Every row comes from one small tree of marks. Brackets hold a mark, then the marks that hang from it, in the order of their numbers. Every link used is in the known rows. Which tree was each row made from?
Each row is shifted at random along 5 fixed directions that mean nothing.
Known rows:
[Z628 [Z692 Z753 Z799]]: [  99  -26  -30  123  102   86   -2   90  -28 -173   57  -50  -99  -87
   31  -76  -88  123  100  -23   33   33 -158  225  247 -338 -102   30
  133 -110  -69  112 -323   95  170   58 -121 -142 -112  119   43  -40
 -108 -176  162  -55  155]
[Z753 Z25 [Z348 Z628 [Z799 Z336]] [Z599 [Z694 Z261]]]: [   2  298  -41  272   17  -93 -187  150 -172  -78 -221  -16  142   30
  134 -230  -47   22  142   84   80 -118  141  164  -66   31  -22 -138
  -13   -5 -104    2  212  144 -101 -214 -102  188  438  219  156  -50
    6   -2  155  100 -212]
[Z692 [Z753 Z348 Z599]]: [  90  169  -51  285   11 -103  -24   86 -231  -34  -33  -93  179    2
   28 -202    6   82   30   26  147   16   97  113   22  -31   41   51
  -23  -33   -7   -9  207  149   60   20   53   38   36  194   89 -122
   76   88   80  -24    5]
[Z348 Z261 [Z628 [Z692 Z599]] Z694 Z753 Z799]: [  47  -59  -87  292   -8 -143  117  231 -241 -122 -154 -270   35  -84
  -59  110  -91   87  158  -63  112  -44  -36  152  261  108  108  106
   18   45 -122   50 -110   80  133  -29  -41  252  228  104   96 -320
   14 -172  285   41  224]
[Z692 [Z348 Z628 [Z694 [Z599 Z25]] Z753] Z799]: [ -73   27  -67   23   48   18 -377  -57 -397 -201 -147  238  170  -33
  245 -235 -177  185    7   -9   17   92   10  238 -266 -219 -178    9
  -51  -91 -141 -132  161  342  -21 -151  -20   19  267  233  214  224
    5   24  384  172 -245]
[Z628 [Z336 [Z25 [Z599 Z753]]] [Z694 Z261 Z348]]: [ 165  195 -175  478  125 -101  -43  236 -635 -337 -256 -288  428   97
  101   17 -441  197  -81 -342  214  156  403  288   13  194  212  238
  -65 -145 -293    7  535  335  150  233  330 -152  230  379   -1 -376
   87    8  394 -185  140]
[Z753 [Z348 Z261 Z628] Z599]: [ -61  310  149  151 -268   50  408  156  225   54 -251 -193   39   22
 -321 -175   42 -129   55   70   13   92  128 -251 -196  409  178  112
 -221  271    4  -53  281 -463 -115 -150  -60  141  277  -17  140 -353
 -268  210 -226   33  -66]
[Z25 [Z599 [Z753 Z348 Z694]]]: [ -10  390  116  -18  -80  166  -33  125  287  -75  -61    2 -153   67
 -197 -333  316  -79  -36  189  123   38 -171 -120 -173  -24 -201   17
   -8  126   36  -86  -42 -147  -53 -339 -155   32  289  157   39  101
 -187   56 -138  178 -199]
[Z25 [Z599 [Z628 Z336 [Z692 [Z348 Z261]]] Z694 Z753]]: [ 190  258  -23  233  114  139   76  349 -175 -448  -74 -294   37   90
    2  -13  -36  104   82 -213  314   81  119  154   45   80   83   64
   53  -66 -133  100   24  103  195  -59   85 -200  289  241 -149 -315
 -139 -150  158 -234  251]
[Z599 Z25 [Z628 Z692]]: [ -54  157   69  -20  -40  270  101  210  230 -260  -12   30 -278  -43
   49 -159   71  -37   85  -14  -71   23 -294   26  198 -230 -246 -117
  124   64  -81  149 -387 -215  -89 -108 -272 -181  215  -24   -3   41
 -275 -101  -51 -175   15]
[Z799 Z336 [Z692 [Z599 Z25 [Z753 Z348]]]]: [ -53   94 -161  204  -27 -169 -112  131 -452  -15 -193 -104  305  146
  235 -184 -184  141   64 -247  116   57  348   84  -84   83  100   34
  -99  -38 -148   98  392  125   47  206  177 -117  116   66   43 -143
  131  149  145 -178   30]
[Z599 Z25 [Z753 Z348]]: [  35  249   12   95  -52   81   82  278   65 -154  -26  -86 -136    6
   -1 -101   96  -20   80   -1   93  -71 -125   46   87  -44  -53  -19
   81   32  -46   91 -142  -87  -48  -12  -92  -55  187   34  -29 -142
  -63  -76  -30 -127   26]
[Z753 Z25 Z599 Z694]: [ -99   98 -186  209  -90 -348 -130   87 -332   40  -31  131  -20   21
  155 -128  -35   54   85  222   24  -64  -16  263  294 -188  -71  -84
  187  -75   82  189  -60  -16 -185  115 -139  232  127   -4   68  -85
  430  -90  160  -18  -88]
[Z348 Z628 [Z694 Z261] [Z753 Z25] [Z799 Z692]]: [-182  -17  -56   72 -278 -184  131  220  -29  110 -321  -58  -21  -15
 -104   29  -98  -82  159  -39  -75    8   10   75   11  141   57  100
  -90   68  -11  131  -23 -321 -205   38 -141  224  317 -261  183 -182
  102  -15  169   73  -28]
[Z348 Z261 [Z753 [Z599 Z25] Z628]]: [ 198  159 -101  378  -48 -409  113  449 -181   39   10 -394 -115  -68
 -251  144  202  -72   90  180  402 -228   25  275  433  214  298  -23
  135  -96  188  289 -186  -56   -4   37  -24  507  114   66 -204 -609
  322 -279   40 -140  281]
[Z628 [Z692 [Z753 Z25 [Z694 [Z348 Z799]]]]]: [  21  155  -81  312 -131  -57  233  346  159   -1  -70 -135 -252  -75
 -246  -35   60  -54  167  221   81 -140 -226  267  385 -105   19  130
  177  -61  150  305 -368 -235  -86   44 -268  136   47   -4   50 -311
  104 -264   40    8   80]
[Z336 [Z25 [Z599 [Z694 Z261] Z753]] [Z628 [Z692 Z799]]]: [ 231  184 -128  273  112 -154 -180  244 -442 -322 -150 -161  137   46
  -12   15 -303  144  -87 -113  246  204  282  465   50   15    2  -20
  102 -223  -64  178   96  107  146   10  106   17  152  237 -107 -173
   72 -208  303 -143  101]
[Z799 [Z692 [Z348 Z628 Z753]]]: [ 100   11    3  212   64   70   85  109  -67  -14  -33 -175  181  -74
  -57  -24  -95   79   61 -161  136    6  122   37  -63  120  185   98
 -111  -32  -56  -70  216  223  172    5  119  -36  -19  101   79  -55
 -114   96   35   -5   84]
[Z799 [Z336 Z25 Z628] [Z692 Z753]]: [  58  262  262 -103   33  389  -54  199  516   45 -105  -13 -233  -80
 -392 -396  143 -152 -109   33   11  169 -175   14 -179  -90 -183   74
 -115  -17  -39  -74 -162 -305  -27 -258 -254 -163   58   88   89  162
 -433   74 -195   89  -84]
[Z694 Z261 [Z753 Z25]]: [ -72   53  -88  124    0   -8 -179    1 -398 -202 -151  177  250   20
  354 -199 -367  131   88 -264 -197  141   13  180  -32 -238 -148   34
   27  -87 -403  -42  222  202  -99  258   36 -262  199   60  203  226
    1  160  399 -109  -98]
[Z336 [Z25 Z599] Z628]: [  -8  181   67   38 -198  -81   70  180    6   21 -165   -1  -99  -14
 -292  -52  -48  -64 -165  183   69  206   79   98   -7   94  -27   46
  -36   -6  182  104   -9 -432 -152   -9  -97  219   93  -78    9 -358
   62  -43  -34 -102  -11]
[Z692 [Z599 Z25 Z628] Z799]: [  38   17  -91   36   19 -127 -162   24 -286 -140  -28   45   27   -1
  115  -21 -107  121   26   54  122   51  129  243    0 -120  -29 -129
   72 -114   44  200  -53   46    9    8   11   54   11  103  -57 -132
   66 -105  148 -137   -1]
[Z336 [Z25 Z599] [Z628 Z692]]: [  39   95  -50  136  -18  -50 -253  -31 -350 -139 -153   34  151   14
   77 -193 -213  110 -208  -10   63  323  183  162  -39  -34 -134  -51
  -56  -42   22  -96  222   24  -21 -139  -23   70  179  134   76   27
   21   43  185  -25 -133]
[Z628 Z336 [Z692 [Z753 Z25 Z348 Z599] Z799]]: [ 139  134 -217  579   27 -273  -54  219 -473 -129  -71 -214   93  -36
  131 -198 -174  190  133   75  221   -1   95  405  457 -218  100   37
  111 -162   57  208  -45  161   73  153  -94   92   46  252   93 -462
  263 -181  292 -146  117]
[Z628 [Z336 Z25] [Z694 Z261 Z753]]: [  19  171   31  105  -43   88  -40  208    7 -115 -245 -104  -37   25
 -253 -143  -62  -77 -103  -81   74  134    9  172 -106   94   31  262
 -120 -105  -79   33   34 -187 -112  -48  -51  -69  277  122   -7 -126
  -55  -70  161   93  -53]
[Z692 [Z348 Z628 [Z694 Z753]] [Z799 Z336]]: [ -31  -36  -39  159  -11 -159   67  193 -109   64 -146   17   59  -49
 -145  107 -114   66  173   52   77 -153   69  275  -63  -43  171  150
  -22 -213   79  227  -14   16    4  200   32   63   -9  -64  139 -321
  218 -133  217   -8   51]
[Z348 Z628 [Z753 Z599 Z694] [Z799 [Z336 Z25] Z692]]: [-168  -20 -164  298 -119 -299 -128  330 -410   48 -212   80   51  -48
  316 -116 -240  111  242    7 -103 -113  -48  322  455 -347 -120 -134
  103  -91  -79  249 -172   31 -128  236 -227  242  315 -135  327 -311
  360 -146  378 -130   39]
[Z694 Z261 [Z599 [Z628 [Z692 Z348 Z799]]]]: [  21  157   57   83  -60  163   52  139   13 -247  -94   96  -11  -24
  -50 -202 -201   81   68   23   17  112    1  205  -45 -134  -53   18
   20 -138  -47  184  -95 -107   29  -21 -139  -90  125  114   35  -80
 -229 -134  121  -40  -26]
[Z628 Z336 [Z694 Z261 [Z348 [Z799 Z692]] Z599 Z753]]: [ -35  213   69  116 -101  246   47  183  242  -39 -351 -179  104  118
 -306 -313   10 -152  -74 -169  -19   81   32  -67 -300  271   31  308
 -289   20  -95   -5  249 -127  -25 -252  -56  -79  370  226   86   41
 -371   64   38  265 -155]
[Z25 [Z599 [Z628 [Z694 Z261 Z348]]]]: [ -68  193   14   52    9  171    2  188 -134 -397  -81  201   24   -7
  185 -120 -182  127  113  -62  -44   46 -125  163   29 -299 -207  -12
  128 -100 -236   83  -53   91  -18   33  -98 -135  346   95  110    6
 -110 -112  305 -111  -24]
[Z25 [Z599 [Z628 [Z694 Z261]] Z753]]: [   8  221   65 -108  -59   61  -25  271   61 -260  -70  -20 -168   41
 -134  -70  193  -47    3    7  168   68 -110   84  -50  -94 -115    8
   56  -54   24  147 -222 -182  -36 -156 -101   35  339   14 -112 -104
  -52 -162  108  -62   63]
[Z799 [Z336 Z628] [Z692 [Z599 Z25 [Z753 Z348 Z694]]]]: [-100  335   33  153 -127   12  166  406   92  -15 -180   14 -110   43
 -125 -307  -28  -27  148   43    1   11  -32  133   69  -94  -84   31
   55  -24  -52  279  -71 -354  -98  128 -177  -99  179  -50  137 -213
  -27    5  -62 -169   -8]
[Z599 Z25 [Z628 Z336 [Z692 Z799]] [Z694 [Z753 Z348]]]: [ 150  108 -179  164   84 -144 -475    2 -321 -124 -172 -165  174  154
   59 -141  152   13  -87  -48  381   53  317  268 -369  179   84  -80
 -162 -196  269   69  288  246  -27 -461   99   47  344  232 -137  148
  153  -74  187  162 -304]
[Z628 [Z336 Z25] Z692 [Z694 Z348]]: [  45   62 -158  413  184  128  -58  222 -365 -386  -57  -12   35  -72
  294  -99 -377  226   75 -148   -3    0 -105  375  436 -326  -94   71
  160 -180 -236   59 -109  326   82  129 -117 -198  219  264  120 -120
   49 -262  393 -110   69]
[Z628 [Z692 Z599] [Z694 Z261 Z348]]: [ -81   97  -65  237 -120  -18  327  361  -60 -221  -75   21 -183  -54
 -130  -14 -174   81  162   93   26  -50 -165  292  399 -162   18  223
  194 -160  -44  355 -350 -248   -9  262 -203   52  116  -29  -11 -394
   95 -365  216  -99  215]
[Z799 [Z336 Z25] Z692]: [ -44   74   23   63   87  183  -78  170   56  -54  -50   56  -74  -38
  111 -179 -162   56   59 -108  -88  -25 -114  108  198 -227 -154  -43
   71  -54 -246   40 -155   40   24  107 -150 -166   70   44   89   57
 -133  -52   54  -84   48]
[Z692 [Z753 [Z348 Z799] Z694]]: [ -27  209   48  166 -108  140  258   54  158   16 -205  -98  129   36
 -134 -166 -106  -26  102  -40  -92   83   74  -80 -213   97   -4  151
 -124  175 -117  -38  263 -160   -8  -27   14 -188   65   94  252  -70
 -250  240  -90   83 -118]
[Z25 [Z599 [Z694 [Z348 Z799]] Z753]]: [ 168   52 -234  353   66 -295   54  297 -442 -156  -68 -294  228  105
   90  315 -115  110   83 -126  256 -171  265  256  180  171  200   25
  115 -118   30  258  168  301  179  194  276  144   60  132 -126 -450
  302 -199  232 -220  269]
[Z599 [Z628 Z336 [Z692 [Z348 Z261]]]]: [ 117   36  -53  269   17   10  135  147 -260 -209 -109 -225  186   26
   48   62 -253  116   99 -203  172  103  271  119   18  184  274   75
  -74  -83  -52   55  219   54  107   72  105 -136  130   73  -17 -348
  -27  -49  153 -177  142]

Write each row's tree:
[-153    1  -74  161 -131  -87  201  330 -139   24 -179   45  -64  -61
  -89   70 -269   88  141   16   57  -43  121  291  177  -67  166  144
   19 -175   93  307  -99 -262  -83  296 -107   69   71 -220   88 -492
  274 -216  143 -149  143]  [Z799 [Z336 Z25] [Z692 [Z348 [Z628 Z694]]]]
[ -14  134   -3  123  181  193 -376  -94 -205 -228 -127  127  158    0
  302 -524 -168  167   31 -129  -91  156  -42  158 -111 -417 -331 -100
  -43  -55 -313  -82   87  322   60 -155 -104 -298  182  382  228  363
 -338  161  260   32 -233]  [Z694 [Z753 [Z628 [Z692 [Z599 Z25] [Z799 Z336]]]]]
[  65  206  158  -61   65  260 -201  -45  381   75  -67  -60  -51   15
 -109 -266  258 -102  -21  123   79  -81  -56 -185 -293   75  -89  -91
 -155  115   21 -252   58   99   25 -519 -152   74  231  230   83  202
 -349   49 -164  333 -286]  [Z753 [Z348 [Z799 Z336]]]
[ 267  189  -98  389  192  -86   75  317 -198 -247   40 -240   88  -17
  -76   87  -79   97  117  -72  343 -128  165  406  132   80  208   28
  145 -268   15  237   27  255  190   47  129  -37   33  217 -184 -161
  102 -222  124 -115  183]  [Z599 [Z694 Z261] [Z753 [Z628 [Z692 Z348]]]]
[-143    8   90 -127 -181  142   33  -28   56   37 -145  164   48  -18
  -61 -227  -52   36   35  -29  -27  210   72  -28 -345  -78  -27  130
 -191  -19   79  -56  120 -222  -81  -43  -81 -124   54 -172  188   62
 -105  166   37   54 -118]  [Z799 [Z692 [Z348 Z628] Z753]]
[ 101  137 -140  213  126 -183 -345   25 -325  -40   -8 -106  140   47
  123 -185  119   39  -60   28  207  -34   54  160   28   10  -46  -63
   42  -19  -58  -84  191  381   30 -191   69  140  175  331  -20  192
  143   51  120  137 -127]  [Z348 [Z753 [Z599 Z25] Z694]]
[ 118  163  -25  366   37   48  213  516  -87 -302 -107 -289 -129  -79
   19  125 -234   98  194  -91   89 -104 -100  239  621 -118    4  -82
  229  -19 -250  298 -376  -50  134  204 -157   57  214  105   -6 -649
 -119 -340  189 -382  421]  [Z348 Z261 [Z799 [Z336 [Z25 [Z599 [Z628 Z692]]]]]]
[  42  127   94 -143  111  233 -411 -327  -29  -93  -62  129  176   49
  134 -508   31   67 -132  -33  -32  299   44  -81 -469 -206 -291  -42
 -184   89 -157 -372  272  240   79 -418  -30 -199  102  372  185  535
 -400  303   60  289 -337]  [Z692 [Z753 Z599] Z799]
[  97  128 -153  380  113  -74   37  154 -284 -177  -92 -154  145  -40
  186   91 -289  151  215  -81   55 -155   47  205  210   72   80  -25
  149   39 -309  -45  141  333   94   39   20   63  219  237  119 -111
   27 -100  239   29   40]  [Z753 Z25 [Z348 Z261 Z694 Z799]]
[  97  124 -135  346  334  213 -230  114 -317 -450  -12 -129   73   -8
  290 -247 -162  186  -36 -223   53    5 -121  232  340 -252 -179   26
  131  -64 -350  -37  -34  515  201  -97  -38 -259  223  553   -6  152
 -187 -128  266  -40   72]  [Z628 Z336 Z692 [Z694 [Z599 Z25]]]
[-114  190   71 -218  -74  212   18  136  230 -187  -80  134 -225   63
   -3 -102  142 -112   39    9  -48   37 -128    2 -187  -68 -228  -98
   42   65  -15  135 -175 -299 -195 -181 -143 -169  263  -87  -56  143
 -174   -9 -100  -82 -121]  [Z599 Z25 Z628 Z694]
[   5  196  -41  166   31   67 -141  205 -204 -236 -186  -31   30   77
   26 -160  -90   42  -86 -101   48  117  -16  186   28  -99 -168  123
    7  -70 -170   55   31   17  -50   57   12 -133  251  190   20 -130
    7  -25  231 -113   25]  [Z628 [Z336 [Z25 [Z599 [Z694 Z753]]]]]
[  24  176   47   -9  173  316 -183 -110  -90 -269  -93  135  214   50
  145 -344 -207  151  -26 -176  -82  167   16   39 -393 -146 -224   84
  -81   30 -346 -230  288  339  159 -151   76 -360  118  414  185  405
 -388  196  139  165 -195]  [Z692 [Z348 [Z694 [Z599 Z753]]] Z799]
[ 187  196    1   70  175  227 -189   99  132 -156  -46 -210   12   36
  -50  -70  178  -72  -45  -67  186 -101  -36   26 -229  178  -56   -3
  -41   59 -108 -170  114  342  101 -437   49   -9  239  378  -78  255
 -300  -22  -15  228 -143]  [Z599 Z25 [Z694 [Z348 Z753 Z799]]]
